Below is a small trained network, with its code and all its weights. Each question gives an input and a target symbol and asks what happens when units are switched off, that is, made to give their printed mean instead of their output.

import numpy as np


def w(rows, s, z=0):
    codes = np.array(rows[::2]) - 128.0
    scale = np.full(codes.shape[1], s)
    scale[-1] = z or s
    return codes * scale


def f(y):
    return np.maximum(y, 0)


def softmax(a):
    e = np.exp(a - a.max(-1, keepdims=True))
    return e / e.sum(-1, keepdims=True)


def log_softmax(a):
    a = a - a.max(-1, keepdims=True)
    return a - np.log(np.exp(a).sum(-1, keepdims=True))


def net(x, mask):
    ids = ['ΓΣΦΨαβημτ'.index(c) for c in x.split()]
    T = len(ids)
    res = E[ids] + P[:T]
    u = 0
    for l in range(2):
        r = res
        for j in range(3):
            rows = slice(2 * j, 2 * j + 2)
            q, k, v = (r @ M[l][rows].T for M in (Q, K, V))
            z = softmax(np.where(np.tri(T) > 0, q @ k.T / 2**0.5, -1e9)) @ v
            o = O[l][rows]
            res = res + np.where(mask[u + j], z, o[:, -1]) @ o[:, :-1]
        u += 3
        y = f(res @ A[l][:, :-1].T + A[l][:, -1])
        res = res + np.where(mask[u : u + 16], y, B[l][:, -1]) @ B[l][:, :-1]
        u += 16
    return log_softmax(res[-1] @ U[:, :-1].T + U[:, -1])


Q, K, V, O, A, B = {}, {}, {}, {}, {}, {}
E = w([
[146,55,156,15,195,253],'Γ',
[46,158,35,137,195,83],'Σ',
[129,111,210,37,185,78],'Φ',
[226,164,145,79,205,184],'Ψ',
[36,103,107,167,131,216],'α',
[155,155,92,190,113,74],'β',
[89,207,103,170,114,174],'η',
[39,178,148,139,90,105],'μ',
[100,77,81,172,164,105],'τ',
],0.0033)
P = w([
[141,94,100,137,87,115],'0',
[91,190,80,87,118,166],'1',
[99,186,101,101,141,157],'2',
[100,186,117,106,157,159],'3',
[111,189,124,109,178,160],'4',
[110,193,137,109,189,148],'5',
[117,201,144,100,200,149],'6',
[126,200,156,108,210,153],'7',
[130,197,168,105,219,151],'8',
[139,206,174,105,235,147],'9',
[147,205,188,102,235,138],'10',
[152,209,203,104,245,143],'11',
[163,200,215,113,253,112],'12',
],0.0034)
Q[0] = w([
[147,189,202,165,211,91],'L0H1',
[202,3,152,163,7,89],'L0H1',
[157,108,139,130,128,47],'L0H2',
[112,188,132,132,150,167],'L0H2',
[135,119,110,111,94,113],'L0H3',
[130,129,109,124,147,167],'L0H3',
],0.051)
K[0] = w([
[229,98,151,55,85,98],'L0H1',
[90,109,12,192,3,96],'L0H1',
[97,134,43,183,90,56],'L0H2',
[189,128,187,86,106,111],'L0H2',
[78,155,100,155,150,129],'L0H3',
[170,122,102,99,148,144],'L0H3',
],0.032)
V[0] = w([
[250,160,40,189,155,197],'L0H1',
[154,20,115,29,146,230],'L0H1',
[136,124,126,112,125,124],'L0H2',
[181,110,102,52,127,85],'L0H2',
[127,90,141,166,123,108],'L0H3',
[132,46,140,207,113,90],'L0H3',
],0.015)
O[0] = w([
[240,151,50,209,188,224,131],'L0H1',
[148,107,251,171,254,110,220],'L0H1',
[132,130,128,132,133,114,132],'L0H2',
[156,128,140,162,160,44,149],'L0H2',
[158,77,118,123,105,132,68],'L0H3',
[174,33,108,119,81,142,1],'L0H3',
],0.0085,0.0037)
A[0] = w([
[88,126,140,189,145,129,81],'L0N1',
[163,175,152,131,42,153,165],'L0N2',
[144,88,121,127,115,102,177],'L0N3',
[128,70,114,146,121,141,140],'L0N4',
[125,165,70,134,146,141,191],'L0N5',
[105,126,139,111,67,134,6],'L0N6',
[75,165,142,104,99,112,223],'L0N7',
[128,128,128,129,127,128,123],'L0N8',
[130,126,126,130,126,127,121],'L0N9',
[129,128,137,102,116,129,113],'L0N10',
[95,111,165,108,90,251,87],'L0N11',
[110,103,41,75,165,118,123],'L0N12',
[145,151,129,151,106,127,113],'L0N13',
[91,128,100,88,129,171,77],'L0N14',
[175,161,128,133,70,153,91],'L0N15',
[86,130,128,82,89,116,44],'L0N16',
],0.014,0.0018)
B[0] = w([
[173,140,179,85,163,135,221],'L0N1',
[144,169,12,201,123,96,141],'L0N2',
[149,68,160,137,83,115,132],'L0N3',
[171,53,119,110,104,113,131],'L0N4',
[117,213,105,128,74,209,226],'L0N5',
[207,168,171,202,153,89,131],'L0N6',
[13,128,64,129,130,31,254],'L0N7',
[129,129,128,127,128,128,128],'L0N8',
[129,125,126,127,126,129,128],'L0N9',
[149,132,106,142,148,129,136],'L0N10',
[25,80,213,249,80,189,142],'L0N11',
[132,160,200,36,39,122,155],'L0N12',
[123,116,82,120,149,126,140],'L0N13',
[107,169,213,164,66,128,151],'L0N14',
[90,114,4,125,149,122,136],'L0N15',
[254,167,173,167,151,162,171],'L0N16',
],0.015,0.0052)
Q[1] = w([
[83,252,181,114,145,132],'L1H1',
[139,101,108,124,126,129],'L1H1',
[119,103,138,123,128,133],'L1H2',
[154,26,98,109,123,116],'L1H2',
[170,68,114,115,98,123],'L1H3',
[154,116,99,131,95,145],'L1H3',
],0.037)
K[1] = w([
[228,5,110,172,18,132],'L1H1',
[98,172,136,137,143,114],'L1H1',
[137,132,94,180,153,114],'L1H2',
[35,213,167,131,209,171],'L1H2',
[46,201,172,126,209,139],'L1H3',
[98,184,116,109,150,118],'L1H3',
],0.021)
V[1] = w([
[101,2,136,123,141,191],'L1H1',
[84,116,188,28,125,96],'L1H1',
[105,135,119,121,132,131],'L1H2',
[97,206,132,107,128,224],'L1H2',
[150,85,63,105,36,118],'L1H3',
[116,148,162,141,179,131],'L1H3',
],0.012)
O[1] = w([
[193,2,74,158,78,149,44],'L1H1',
[213,163,105,71,66,68,127],'L1H1',
[134,124,150,132,122,131,137],'L1H2',
[109,149,226,182,81,148,196],'L1H2',
[81,87,134,53,125,208,246],'L1H3',
[156,143,121,168,128,79,60],'L1H3',
],0.0069,0.013)
A[1] = w([
[89,101,72,216,215,153,205],'L1N1',
[140,112,158,125,32,181,138],'L1N2',
[161,176,158,226,109,78,90],'L1N3',
[254,135,180,132,140,201,236],'L1N4',
[166,96,69,92,166,100,255],'L1N5',
[45,159,39,149,46,146,42],'L1N6',
[92,70,59,51,138,186,27],'L1N7',
[124,56,136,121,142,117,183],'L1N8',
[197,58,246,78,206,79,2],'L1N9',
[96,50,181,71,103,75,249],'L1N10',
[229,193,72,83,161,25,38],'L1N11',
[190,125,150,169,105,54,31],'L1N12',
[161,83,59,89,74,146,138],'L1N13',
[88,95,162,134,66,42,231],'L1N14',
[149,64,120,150,79,125,95],'L1N15',
[139,148,123,30,138,120,209],'L1N16',
],0.0071,0.0028)
B[1] = w([
[152,92,89,201,198,138,200],'L1N1',
[147,90,132,97,81,184,193],'L1N2',
[197,178,184,158,170,90,158],'L1N3',
[192,129,145,141,17,167,217],'L1N4',
[130,116,34,145,162,126,170],'L1N5',
[160,62,118,133,78,50,216],'L1N6',
[216,128,184,129,176,61,164],'L1N7',
[110,129,86,152,159,122,141],'L1N8',
[134,21,157,85,108,62,177],'L1N9',
[54,131,117,119,93,88,202],'L1N10',
[58,61,136,79,178,251,198],'L1N11',
[130,206,97,105,150,175,143],'L1N12',
[129,216,95,93,141,125,144],'L1N13',
[82,183,129,189,90,109,204],'L1N14',
[62,99,131,126,127,165,136],'L1N15',
[135,178,120,55,147,111,255],'L1N16',
],0.014,0.0098)
U = w([
[184,13,222,79,192,80,105],'Γ',
[111,199,191,51,3,94,169],'Σ',
[36,175,82,136,209,43,207],'Φ',
[220,211,126,152,167,251,190],'Ψ',
[27,45,200,220,97,215,54],'α',
[227,120,43,111,140,44,74],'β',
[163,48,19,218,58,106,206],'η',
[205,168,175,238,133,38,52],'μ',
[90,70,42,48,148,199,4],'τ',
],0.0019,0.0032)

Each question gives the input, a string of symbols that net reads in full, and the target symbol t.
The units are the heads (2 rows each of Q, K, V and O) and the neurons (one row each of A and B). Each row of codes is followed by its name. A weight is (code - 128) times the scale printed after its matrix; where a second scale follows, it is the last column's (O, A, B and U).
mask holds one flag per unit, layer by layer, with each layer's heads first. A switched-off unit (its flag False) gives its mean, the last column of its rows in O or B, instead of its output. The means were averaged over made-up inputs and are rounded, as every weight is.
A unit's drop is (log p(t) with every unit on - log p(t) with that unit switched off) / (log p(t) with every unit on - log p(t) with every unit switched off).
The circuit of an input: a set's keep is (log p(t) with only the set's units on - log p(t) with every unit switched off) / (log p(t) with every unit on - log p(t) with every unit switched off). Starting from the 12 units with the biggest drops (on a tie, the unit counted first), units are removed one at a time, each time the one whose removal leaves the highest keep (on an exact tie, the one counted first), for as long as the keep stays at least 0.8.
circuit, biggest first: the units of the circuit, biggest drop first
k most important neurons of layer l: the k neurons of layer l with the biggest drops, biggest first
which heads matter: for each layer, one digit per head in row order, 1 if its drop is at least 0.15 and else 0, layers parted by /
input Ψ Σ μ α η β, target μ: which heads matter	100 / 101
input Σ Σ Φ Σ Σ Γ, target Γ: circuit, biggest first	[L0H1; L1N9; L0N5]
input Σ η Σ Γ Σ μ τ Σ Σ, target Γ: 2 most important neurons of layer 0	[L0N5; L0N1]
input η Ψ β Ψ Σ Σ μ μ Σ Σ Σ, target Ψ: circuit, biggest first	[L0H1; L0N7; L1N6]
input η μ Φ, target α: 2 most important neurons of layer 0	[L0N7; L0N2]
input α Σ Ψ η Σ Σ Σ, target η: which heads matter	011 / 101
input η Φ η β Γ Σ Σ τ Σ Σ τ η, target Γ: circuit, biggest first	[L0H1; L1N9; L0N1]
input Γ Σ Σ μ η Σ Ψ Ψ η Σ μ τ, target Ψ: most important neuron of layer 1	[L1N11]
input η α Φ Σ Σ η Σ μ Σ, target α: which heads matter	111 / 110
input Σ Σ μ Σ α, target α: circuit, biggest first	[L0N11; L0H2]
input α α τ Σ Φ μ Σ, target η: 3 most important neurons of layer 0	[L0N11; L0N7; L0N4]
input β Σ η η β, target Γ: which heads matter	101 / 101
input α Σ τ Σ μ, target η: 2 most important neurons of layer 0	[L0N4; L0N11]
input τ Σ Σ, target β: which heads matter	001 / 110
input η Γ β Σ Σ η μ Φ Γ, target Γ: 3 most important neurons of layer 0	[L0N5; L0N7; L0N1]
input μ τ Γ μ Γ Σ Ψ α, target Ψ: 2 most important neurons of layer 1	[L1N10; L1N6]
input Φ η μ Φ Σ Φ Φ, target τ: 3 most important neurons of layer 0	[L0N5; L0N3; L0N16]
input Φ Σ Σ α β τ β η μ Σ η Σ η, target τ: most important neuron of layer 1	[L1N11]
input Ψ Σ Σ η Σ η η Φ Φ, target μ: 2 most important neurons of layer 1	[L1N3; L1N11]
input Φ Σ Σ μ, target τ: which heads matter	111 / 111
input Φ η Ψ Σ Σ Σ β, target τ: 2 most important neurons of layer 0	[L0N5; L0N3]
input Γ η μ μ η, target Γ: 2 most important neurons of layer 1	[L1N9; L1N11]
input Σ τ μ η Σ, target Σ: 2 most important neurons of layer 0	[L0N12; L0N14]
input μ η Σ Ψ η Φ α μ Σ, target Φ: which heads matter	100 / 100
input Σ Σ Σ Σ Σ α Σ η β η, target η: which heads matter	111 / 000
input Σ Σ Ψ μ η, target Ψ: which heads matter	100 / 000
input α Σ Σ Σ α Σ Σ Γ η τ, target η: which heads matter	011 / 101
